Known rows:
flugruk: -0.59  +0.00  +0.35  -0.19  +0.11  -0.29  +0.09  -0.41  +0.78  +0.67  +0.28  +0.24  +0.08  -0.26  -0.10  +0.52  +0.21  -0.30  +0.05  +0.07
bibrim: +0.68  +0.53  +0.60  +1.13  -3.34  +3.64  -0.44  +4.46  -1.35  -1.50  -0.14  +0.10  +0.34  -0.51  -0.37  +1.20  +0.96  +1.63  -1.33  +0.52
kimu: -0.04  +1.46  +0.36  -0.31  -0.95  -0.83  +0.13  -1.14  +0.41  +0.50  +0.55  +0.29  -0.23  -0.38  +0.26  +0.44  -0.48  -0.60  +0.08  +0.08
lobin: +1.32  -0.38  +0.69  +1.81  -3.93  +0.38  -0.26  +4.29  -0.65  +0.07  +0.62  -1.78  +1.60  +1.26  +0.39  +0.62  -2.01  +0.11  +0.78  +0.13
gusak: +0.45  -1.43  -0.14  +1.95  -3.31  -2.86  +0.26  +0.23  +0.73  +0.91  +1.03  +0.27  +0.16  -0.72  -0.33  -1.48  -0.40  -1.56  +2.39  -0.52
kliner: +0.73  +0.14  +1.53  -1.65  -0.62  -0.48  -0.22  -1.48  -0.91  +0.64  -0.03  +0.83  +0.66  +1.07  -0.68  +1.07  +0.19  -0.59  -0.13  +1.15
padrom: +1.64  +0.91  +1.05  +0.08  -4.00  +2.08  -0.52  +1.15  -1.80  +0.90  -0.56  -0.96  +0.64  +5.00  -2.38  +0.01  -0.08  +0.16  -0.72  +1.39
saflin: -0.26  -0.67  +0.67  -0.77  -0.55  -0.52  -0.33  -1.08  -0.05  +1.03  +0.13  +0.31  +0.57  +1.47  -1.22  +0.54  +0.59  -0.24  -0.10  +0.10
vator: -0.52  +0.72  -0.84  +0.03  +1.33  +0.27  +0.19  +0.07  -0.06  +0.21  -0.77  -0.40  -1.65  -0.61  -0.19  +0.20  +0.08  -1.10  -0.80  -0.51
klibu: -0.40  +2.82  +0.13  +1.80  -2.18  +0.73  -0.29  +3.54  +0.07  -1.25  +0.98  -1.21  +2.10  +1.93  +0.14  +1.18  -0.91  -0.14  -2.35  -0.42
skibrel: -0.60  -0.17  -0.69  -0.59  +2.08  +0.48  -0.31  +0.78  -0.53  +0.01  +0.14  -0.25  +0.41  +0.01  +1.35  +1.35  +0.30  -0.66  -0.50  -1.96
beflim: -0.14  +0.67  -0.35  -1.33  +0.15  +0.34  +0.69  +0.51  -0.46  -0.21  -0.77  -0.52  -1.23  +1.04  -0.04  +0.10  +0.43  -0.71  +0.10  -1.26
rimugos: +0.49  -1.56  -0.03  -0.93  -0.38  -0.01  -0.17  -1.21  -1.34  +0.49  -0.87  -0.03  -0.74  +2.50  -1.61  +0.22  +0.12  -0.53  -0.56  +0.32
driker: -1.15  +0.89  -1.77  -0.46  -0.03  +0.32  -0.23  -1.13  +0.32  +0.56  -0.62  -1.21  -1.40  +0.31  +0.69  -0.30  +0.03  -0.91  +0.10  -1.13
loskis: -0.72  -0.55  -1.73  +0.37  +0.56  -1.38  -0.36  -0.09  +0.72  -0.35  +0.58  -0.26  +1.52  +1.34  +0.90  +1.47  -0.61  -0.42  -2.64  -1.18
klavodo: +0.72  +0.20  -0.89  +0.48  -2.87  -2.61  +0.54  -0.56  +1.55  -0.19  +1.33  +1.03  +0.37  +1.68  +0.27  -0.53  +0.41  -0.19  -0.56  -0.97
vovizak: -0.82  +0.84  -0.56  -0.19  +1.69  +0.26  +0.10  +0.13  +0.07  -0.18  -0.64  -0.26  -1.57  -0.14  -0.33  +0.21  -0.06  -1.09  -0.87  -0.31
lograk: -1.77  -1.35  +1.20  +1.55  -3.12  +1.41  +0.37  +3.39  +0.32  -0.22  -4.32  -1.70  -0.57  +2.29  +0.27  -1.01  -0.83  +2.52  +0.72  +0.87
fitra: -1.10  +2.13  -0.17  +0.26  -0.62  +0.66  +0.54  -3.64  -0.04  +0.50  -0.52  +0.53  -0.34  -0.59  +0.85  +0.75  -0.92  +0.51  +2.07  -0.16
brinan: +0.43  -2.42  +0.17  +0.47  -1.38  -1.74  -0.01  +0.87  +1.62  +0.81  -0.07  +0.09  -0.81  -0.22  +0.17  -1.66  +1.72  +0.53  +0.75  -1.41
luvus: +1.24  +0.20  -0.40  -0.02  +2.43  -1.13  +0.13  +0.60  -0.03  -0.14  -0.77  -0.05  +0.49  -1.09  -0.97  +0.07  +0.05  +0.36  +0.36  +0.13
stesir: +1.61  -0.15  -0.93  +0.68  -1.66  -1.89  -0.26  -0.54  +1.23  +1.27  +0.79  +0.42  -0.77  -0.38  +0.61  -1.16  +0.44  -0.08  +1.21  -0.19
lolu: -0.73  +1.00  -0.29  -0.67  +2.63  -1.01  +0.48  +1.34  -0.45  -0.49  -0.76  -0.20  +0.92  -0.27  -0.54  -0.18  +1.07  +0.52  -0.97  -1.15

Facts:
gristen	η	padro; beflim	η	rugru; dupin	η	trifon; vovizak	η	klibu
kifude	η	mosku; drogrek	η	tregal; ragor	η	klibu; gifle	η	trifon
driker	η	klibu; nugrogrir	η	sapen; sogrun	η	padrom; plutir	η	padrom
drabrom	η	lograk; fedrona	η	lograk; zisil	η	tregal; griluk	η	lograk
bunel	η	trifon; klodril	η	lobin; kliner	η	padrom; nugropur	η	rugru
modo	η	plitrus; skevusis	η	padrom; teful	η	lograk; gusak	η	tregal
bopin	η	plitrus; nebrir	η	mosku; klavodo	η	tregal; lasku	η	mosku
dretre	η	padrom; vastuk	η	plitrus; flabribe	η	mosku; taze	η	mosku
batok	η	mosku; lukludal	η	lograk; brigredu	η	trifon; lople	η	lograk
lolu	η	trifon; sinul	η	bibrim; saflin	η	padrom; fitra	η	lograk
skibrel	η	klibu; viligis	η	sapen; brinan	η	tregal; trotrin	η	sapen
loskis	η	sapen; drustak	η	padrom; stiklas	η	mosku; dristovem	η	tregal
vator	η	klibu; grunol	η	lograk; sipefa	η	lograk; gavam	η	lograk
skamor	η	padro; tode	η	rugru; pazabra	η	padro; druputi	η	sapen
dregruk	η	mosku; grasker	η	sapen; kimu	η	bibrim; stesir	η	tregal
flugruk	η	bibrim; luvus	η	padro; klaplo	η	mosku; mudre	η	klibu
rimugos	η	padrom; gristen	μ	c; beflim	μ	a; dupin	μ	c
vovizak	μ	a; kifude	μ	d; drogrek	μ	a; ragor	μ	a
gifle	μ	c; driker	μ	a; nugrogrir	μ	b; sogrun	μ	c
plutir	μ	c; drabrom	μ	b; fedrona	μ	c; zisil	μ	c
griluk	μ	c; bunel	μ	c; klodril	μ	b; kliner	μ	c
plitrus	μ	b; lograk	μ	a; nugropur	μ	d; modo	μ	a
skevusis	μ	c; teful	μ	c; gusak	μ	c; bopin	μ	b
nebrir	μ	c; klavodo	μ	c; lasku	μ	c; rugru	μ	b
dretre	μ	c; vastuk	μ	d; trifon	μ	b; flabribe	μ	c
taze	μ	c; bibrim	μ	b; batok	μ	c; lukludal	μ	c
brigredu	μ	c; lobin	μ	b; lople	μ	c; tregal	μ	a
lolu	μ	d; sinul	μ	d; saflin	μ	c; fitra	μ	c
skibrel	μ	b; viligis	μ	b; brinan	μ	c; trotrin	μ	b
sapen	μ	a; loskis	μ	b; drustak	μ	d; stiklas	μ	b
dristovem	μ	c; klibu	μ	b; vator	μ	a; grunol	μ	c
mosku	μ	c; sipefa	μ	c; gavam	μ	b; trival	μ	d
padro	μ	a; skamor	μ	d; tode	μ	a; pazabra	μ	c
druputi	μ	b; dregruk	μ	d; grasker	μ	a; kimu	μ	c
stesir	μ	c; flugruk	μ	c; luvus	μ	d; klaplo	μ	b
padrom	μ	a; mudre	μ	a; rimugos	μ	a; gristen	π	kliner
drogrek	π	trival; ragor	π	padrom; driker	π	tregal; nugrogrir	π	lolu
drabrom	π	rugru; kliner	π	trifon; modo	π	sapen; skevusis	π	gristen
gusak	π	lobin; nebrir	π	vator; klavodo	π	loskis; lasku	π	lolu
dretre	π	padro; flabribe	π	gavam; lukludal	π	loskis; brigredu	π	padrom
fitra	π	klodril; viligis	π	lolu; brinan	π	lograk; loskis	π	klibu
drustak	π	klodril; stiklas	π	sapen; vator	π	padrom; sipefa	π	klodril
gavam	π	rugru; skamor	π	lolu; tode	π	trifon; druputi	π	gavam
kimu	π	mosku; stesir	π	tregal; klaplo	π	bibrim; mudre	π	trival
dupin	γ	plutir; gifle	γ	batok; driker	γ	skibrel; nugrogrir	γ	bibrim
fedrona	γ	flabribe; klodril	γ	sogrun; nugropur	γ	sipefa; teful	γ	nugropur
gusak	γ	drogrek; bopin	γ	dupin; lasku	γ	grasker; taze	γ	gusak
bibrim	γ	stiklas; brigredu	γ	mudre; fitra	γ	drustak; skibrel	γ	beflim
sapen	γ	fitra; loskis	γ	zisil; dregruk	γ	lople; grasker	γ	lolu
stesir	γ	luvus; luvus	γ	grunol

Rows:
+0.89  -0.46  +0.90  -0.68  +3.00  +0.87  +0.43  -2.30  +2.14  -0.34  +1.83  +0.14  -0.84  -0.10  -0.45  -0.32  -0.46  +0.46  +1.18  +0.36 : flabribe
-0.68  -2.14  -1.14  -0.13  +0.27  -0.03  -0.61  +0.19  -0.51  +0.02  +0.08  -0.04  +0.80  -0.30  +0.73  +0.40  +0.09  -0.76  -0.18  -0.05 : bopin
-1.28  -1.46  -0.93  +0.78  -0.90  +0.55  -1.19  -1.72  +0.23  -1.30  +0.13  -0.10  -1.24  -2.10  +0.31  +0.84  +1.46  +0.54  -1.98  -1.34 : nugrogrir
+0.33  +1.11  -0.90  +0.04  +1.75  -0.92  -0.37  -1.50  +0.09  -0.75  -0.43  +0.07  +0.27  -0.59  -0.56  -0.78  +1.26  +0.73  -0.27  -0.89 : skamor
+0.31  +1.49  +0.73  -1.06  -0.07  -0.35  +0.01  -0.12  -0.07  +0.05  +0.20  +0.92  +0.10  -0.99  +0.46  +0.64  +0.05  -0.66  +0.26  +0.79 : gristen
-0.60  +0.01  -0.76  +1.02  +2.78  +0.19  -0.78  -1.16  +0.22  -0.78  +0.25  -0.14  +0.01  -0.17  +0.69  -0.37  +0.99  -0.07  -1.43  -2.03 : viligis
+1.19  -2.16  -1.05  -0.69  +3.37  -0.90  +0.01  +0.13  +0.32  -0.16  +0.83  -0.27  +0.82  -1.56  -0.56  -0.64  -1.09  +0.83  -0.24  +1.90 : dregruk
-1.54  -2.50  -0.39  -0.31  +0.54  +0.40  +0.10  -0.52  +0.90  -0.01  +1.40  +0.53  +1.67  -1.88  -1.16  -0.91  -0.21  -0.55  +0.90  +2.31 : taze
-0.62  -0.84  -0.25  -0.83  +0.93  +0.46  +0.26  -2.24  +0.75  +0.16  +2.35  +0.22  +0.05  -1.48  -0.01  -0.97  -0.06  +0.58  +0.61  +0.61 : nebrir
-1.35  +1.09  -1.02  -0.56  +1.39  +0.11  +0.26  +0.69  -0.46  +0.24  -0.88  -0.51  -1.43  -0.15  -0.06  -0.17  +0.22  -1.24  -1.51  -0.14 : grasker
-0.25  -3.19  -0.74  -0.60  +3.92  +2.43  -0.01  -0.08  -0.14  -1.12  +1.25  +0.93  +0.57  -0.68  +0.12  -0.76  +0.65  +0.72  -0.45  +0.21 : klaplo
+0.10  +0.98  -0.25  +0.82  +0.95  -1.73  -0.49  -1.45  +0.31  +1.58  +1.13  +0.29  -0.59  -1.13  +0.75  -0.89  -0.43  +0.30  -1.98  +0.67 : brigredu
+0.71  +2.17  -0.41  +1.55  -1.79  +3.27  +0.43  +4.61  -0.57  +0.06  -0.55  -0.18  -0.01  +1.95  -1.24  -0.17  +0.18  +0.58  -1.05  +1.31 : padro
-2.76  +0.66  -0.18  +0.84  -1.65  -1.73  +0.56  -2.58  +1.08  -0.48  -0.85  +0.28  +1.06  +1.39  +0.61  +0.11  -0.89  +0.76  -0.86  -0.39 : lukludal
+0.76  +3.72  +0.90  -0.68  -1.57  +1.22  -1.00  +3.88  +0.99  -1.64  -1.73  -1.51  +0.19  +1.42  +0.68  +0.19  -0.04  -1.09  -0.96  +1.75 : sapen
+1.52  -0.44  +0.56  -0.47  -0.94  -1.51  +0.83  +0.88  +0.40  +0.82  +0.73  +0.72  -1.30  +0.28  +0.80  -0.26  +0.66  +0.27  +0.59  -1.22 : zisil
+0.62  +0.72  +0.54  +0.27  +4.01  -0.51  -0.30  -0.13  -1.54  +1.18  -0.51  -0.88  -4.19  -2.39  +0.07  -1.27  -0.22  -0.53  -1.09  +0.13 : mudre
+0.08  -1.59  -1.47  +0.62  +0.14  +0.53  -0.20  -0.22  -1.11  +0.88  +0.40  +0.48  +0.84  -0.60  +0.59  +1.51  -0.92  -0.53  +0.30  -0.15 : klodril
+1.34  -1.64  -0.15  +0.70  -0.36  -0.55  +0.08  -0.11  -0.79  -0.03  -0.87  +0.19  -2.62  -0.76  -0.34  -2.47  +0.85  -1.69  +2.87  -0.60 : drogrek
+0.16  +0.27  -0.09  -0.24  +0.95  +0.00  -0.10  -0.12  +1.99  +0.63  -0.22  +0.22  -0.16  -0.50  +0.24  +0.89  +0.12  -0.09  +0.35  +0.29 : gifle
+0.17  -0.72  -0.30  +0.46  +2.14  -0.09  -0.41  +0.57  -0.33  -0.25  +0.04  -0.13  +0.08  -0.48  +0.85  +0.86  +0.10  -0.62  -0.69  -1.36 : trotrin
+0.25  -1.33  +0.71  -0.86  +2.24  +0.76  +0.80  -0.59  +1.65  -0.20  +1.93  +0.14  -0.04  -0.50  -0.43  +0.09  -0.59  +0.26  +0.87  +0.23 : batok
+2.38  +1.65  -0.57  -0.68  +1.18  -0.03  -0.04  -3.51  -1.95  +0.50  +0.60  -0.06  +0.54  +1.70  -1.83  +0.98  -0.05  +0.25  +1.58  -1.63 : drustak
-2.34  -1.42  +0.04  +0.58  -0.88  -0.61  +0.19  -0.83  +0.91  +0.57  -2.04  +0.70  +1.02  -0.60  +0.56  +0.05  -0.32  +0.45  +1.15  +1.18 : teful

